Below is a small trained network, with its code and all its weights. Each question gives an input and a class and asks what happens when units are switched off, that is, made to give their printed mean instead of their output.

import numpy as np


def w(rows, s, z=0):
    codes = np.array(rows[::2]) - 128.0
    scale = np.full(codes.shape[1], s)
    scale[-1] = z or s
    return codes * scale


def f(y):
    return np.maximum(y, 0)


def log_softmax(a):
    a = a - a.max(-1, keepdims=True)
    return a - np.log(np.exp(a).sum(-1, keepdims=True))


def net(x, mask):
    res = np.array(x, float).reshape(1, 3) / 4 @ E
    y = f(res @ A[0][:, :-1].T + A[0][:, -1])
    res = res + np.where(mask, y, B[0][:, -1]) @ B[0][:, :-1]
    return log_softmax(res[-1] @ U[:, :-1].T + U[:, -1])


A, B = {}, {}
E = w([
[196,169,57,218,255,90,109],'x0',
[131,245,94,177,39,134,29],'x1',
[218,51,83,60,73,123,122],'x2',
],0.007)
A[0] = w([
[193,129,118,146,190,79,129,26],'neuron 1',
[201,148,71,166,126,109,166,61],'neuron 2',
[124,93,173,123,84,129,109,120],'neuron 3',
[164,92,178,127,142,76,173,156],'neuron 4',
[170,190,120,164,36,131,74,17],'neuron 5',
[167,107,53,209,166,138,96,48],'neuron 6',
[254,79,64,75,45,119,127,205],'neuron 7',
[125,107,150,122,30,160,127,170],'neuron 8',
[91,154,162,166,141,143,165,213],'neuron 9',
[132,66,156,122,188,128,187,91],'neuron 10',
[173,150,110,138,184,99,76,44],'neuron 11',
[111,84,146,66,204,115,137,109],'neuron 12',
[18,110,215,110,81,165,133,122],'neuron 13',
[142,108,94,206,143,117,144,132],'neuron 14',
[112,161,68,158,164,121,149,49],'neuron 15',
[197,88,84,70,124,86,153,195],'neuron 16',
[126,142,190,97,64,136,152,37],'neuron 17',
[172,182,97,135,78,136,107,60],'neuron 18',
[121,144,195,40,78,123,125,114],'neuron 19',
[55,174,161,167,155,164,187,215],'neuron 20',
[108,175,70,106,125,129,21,64],'neuron 21',
[118,145,188,127,152,95,106,255],'neuron 22',
[92,119,129,96,190,139,172,169],'neuron 23',
],0.008,0.0019)
B[0] = w([
[126,181,229,137,141,121,220,195],'neuron 1',
[194,122,163,105,193,153,203,180],'neuron 2',
[173,83,150,110,162,156,183,174],'neuron 3',
[18,146,83,55,92,47,77,180],'neuron 4',
[38,187,191,51,78,93,111,236],'neuron 5',
[174,114,154,92,181,126,193,209],'neuron 6',
[99,192,49,179,153,254,189,254],'neuron 7',
[176,139,150,203,195,84,159,219],'neuron 8',
[107,129,63,168,151,227,96,193],'neuron 9',
[35,173,192,54,105,61,44,206],'neuron 10',
[166,130,205,122,163,52,184,190],'neuron 11',
[27,199,161,69,52,128,97,194],'neuron 12',
[159,115,175,166,205,162,191,231],'neuron 13',
[156,129,167,164,154,109,129,186],'neuron 14',
[122,168,133,68,151,111,198,180],'neuron 15',
[33,145,38,124,65,186,123,202],'neuron 16',
[172,114,202,132,140,94,164,185],'neuron 17',
[61,235,150,20,109,130,29,195],'neuron 18',
[214,148,158,106,219,137,184,207],'neuron 19',
[83,122,44,211,148,205,124,222],'neuron 20',
[81,131,140,52,91,48,98,211],'neuron 21',
[128,108,55,192,102,180,107,179],'neuron 22',
[63,147,119,97,76,69,42,190],'neuron 23',
],0.0049,0.0066)
U = w([
[72,184,199,34,74,27,51,19],'0',
[253,137,249,135,191,84,236,15],'1',
[121,158,38,163,129,185,140,254],'2',
[194,62,84,187,107,94,41,245],'3',
],0.0064,0.0015)

Each question gives the input, the list of numbers given to net, and the class t.
The units are the neurons (one row each of A and B). Each row of codes is followed by its name. A weight is (code - 128) times the scale printed after its matrix; where a second scale follows, it is the last column's (A, B and U).
mask holds one flag per neuron, in row order. A switched-off neuron (its flag False) gives its mean, the last column of its row in B, instead of its output. The means were averaged over made-up inputs and are rounded, as every weight is.
A unit's drop is (log p(t) with every unit on - log p(t) with that unit switched off) / (log p(t) with every unit on - log p(t) with every unit switched off).
The circuit of an input: a set's keep is (log p(t) with only the set's units on - log p(t) with every unit switched off) / (log p(t) with every unit on - log p(t) with every unit switched off). Starting from the 12 units with the biggest drops (on a tie, the unit counted first), units are removed one at a time, each time the one whose removal leaves the highest keep (on an exact tie, the one counted first), for as long as the keep stays at least 0.8.
circuit, biggest first: the units of the circuit, biggest drop first
most important unit: the unit with the biggest drop
top k neurons: the k neurons with the biggest drops, biggest first
drop when u is switched off: that unit's drop, to one decimal
input [-8,-4,-8], class 1: most important unit => neuron 13
input [2,-3,6], class 2: circuit, biggest first => neuron 7; neuron 16
input [-3,-6,8], class 2: top 3 neurons => neuron 7; neuron 16; neuron 5
input [0,-2,-8], class 2: circuit, biggest first => neuron 20; neuron 9
input [-6,2,6], class 1: circuit, biggest first => neuron 19; neuron 8
input [0,-7,7], class 0: circuit, biggest first => neuron 10; neuron 4
input [-3,4,-6], class 2: circuit, biggest first => neuron 20; neuron 10
input [-1,-4,-8], class 2: circuit, biggest first => neuron 20; neuron 9
input [7,-7,-7], class 0: circuit, biggest first => neuron 10; neuron 23
input [5,-6,-4], class 0: circuit, biggest first => neuron 10; neuron 23
input [-4,2,6], class 2: top 2 neurons => neuron 7; neuron 16
input [6,5,1], class 1: circuit, biggest first => neuron 6; neuron 11
input [1,-3,7], class 2: circuit, biggest first => neuron 7; neuron 16
input [-3,-6,-7], class 2: circuit, biggest first => neuron 20
input [2,-3,-8], class 2: circuit, biggest first => neuron 20; neuron 9
input [2,-3,-2], class 3: top 2 neurons => neuron 5; neuron 18
input [-2,1,6], class 2: top 2 neurons => neuron 7; neuron 16
input [-8,7,0], class 1: drop when neuron 19 is switched off => 0.3
input [-3,0,7], class 2: drop when neuron 16 is switched off => 0.2
input [2,0,-3], class 3: top neuron => neuron 7
input [2,0,0], class 3: drop when neuron 19 is switched off => 0.2
